Each row has a name. Each piece below is followed by the name of the row it came from, unless a question asks for something else. Each question is about the rows just above it. Places in a row count from 0.

Z_200: [118 133 134 125 207 140 127 151]
Z_729: [123 123 144 101 127 150 132 180]
Z_223: [161 155 161  60 136 164 163 149]
Z_290: [131 118 101 127 144 100 133 155]
Z_210: [138 138 128 156 191 118 118  83]
Which row holds these entries in another order? [118 125 127 133 134 140 151 207]
Z_200
What are the next 2 entries after [144 101 127]?
[150 132]
Give the next 2 entries after [125 207].
[140 127]

Z_80: [160 179 142 176 124 125 140 152 154 157 144 134  88 161]
Z_223: [148 173 115 131 130 144 123 107 160 124 183 128  89 114]
Z_200: [160 179 142 176 124 125 140 152 154 157  72 125 158 154]
Z_734: [118  84  97  63 135 145 110  86 116  93 147 118 148  61]
Z_210: [153 180 142 183 114 107 142 156 155 172 129 140 108 176]
Z_61: [103 134 134 109 134 172 123  92 132  98 172 116  99 109]
Z_221: [123  82 137 118 150 121 137 145  93 117  78 127 160 128]
Z_729: [114 170 160 174 121 140 142 145 142 146 139 131  93 169]
Z_550: [103 134 134 109 134 172 123  92 132  98 172 143  99 109]
Z_572: [133 143  74  93 117 113  87  87 161 125 177 130 136  85]
[169] is at row and place
Z_729, 13
Put [154 158 125  72 157 154 152 140 125 124 176 142 179 160] back in order: which row is it?
Z_200
Give the next 2 entries after [107 160 124].
[183 128]

Z_200: [185 113 166 162 151 201 101  84 148  95 110  71 138 116 115 139]
Z_210: [ 89 191  68 106 115 115 110  73 136 163  74 175  78 132 131 176]
Z_572: [ 89 191  68 106 115 115 136 136 163 136  74 136  78 132 131 176]
Where in the named rows is [71]?
Z_200, 11
Where in the named rows is [84]?
Z_200, 7
At which places does Z_572 hold [136]?
6 7 9 11
Move every entry of [151 201 101  84] by -1 step of 1.
[150 200 100  83]
The next 2 entries after [ 89 191  68 106 115 115 136 136]:
[163 136]
Give the next 2 entries after [ 73 136 163  74].
[175  78]

Z_734: [113  87 104 142 125 156]
Z_221: [141 106 155 190 113 107]
Z_80: [141 106 155 190 113 125]
Z_550: [ 86 113 104 125 142 156]
find: [141 106 155 190 113 107]
Z_221
Where in the named rows is [87]?
Z_734, 1
[ 86 104 113 125 142 156] is which row reordered?
Z_550
Move every entry of [113 104 125 142] by -1 step of 1.
[112 103 124 141]

Z_210: [117 105 152 132 143 109 114 116  95 132 119 127 139  90 137 120 117 117
 119 136  99 121 142 119 123 108 147 128 105 100 124 135 137  91 153 113
 121 172 122 135 158 103 109  99 101 169 108 127  99  97 150 119 114 104
 106 138 124 146 114]
Z_80: [ 93  89 125 159 148 115  79 113  67 114  86  93 169  63 135 136  98 125
  91 153  82 114 147  84 104  77 169 164  86 128 142 168 156  71 174  83
 104 185 112 115 172 152  95 106 148 185  86 103 110  66 119  85 128 102
 152 122  93 171 117]
Z_497: [140 104 127 156 127 149 156 140 165 129 143 141 144 165 125 167 115 167
 138 133 153 165 129 155 124 156 115 137 148 168 152 147 127 161 127 135
 137 129  92 104 124 140 110 151 145 130 141 143 155 166 133 145 166 153
 148 140 151 127 153]
Z_572: [126 113 124 159  89 154 144 132 156 138 124 132 148 156 109 100 110 160
 128 122 160 153  96 136 127 153  98 123 117 166 157 142 124 151  99 122
 134 100 111 132  93 148 126 134 149 103 104 131 173 156 129 130 159 154
 165 134 137 108 145]
At which places does Z_210 hold [99]?
20 43 48
Places of [153] in row Z_80:
19
The next 2 entries after [127 135 137 129  92 104 124 140 110]:
[151 145]

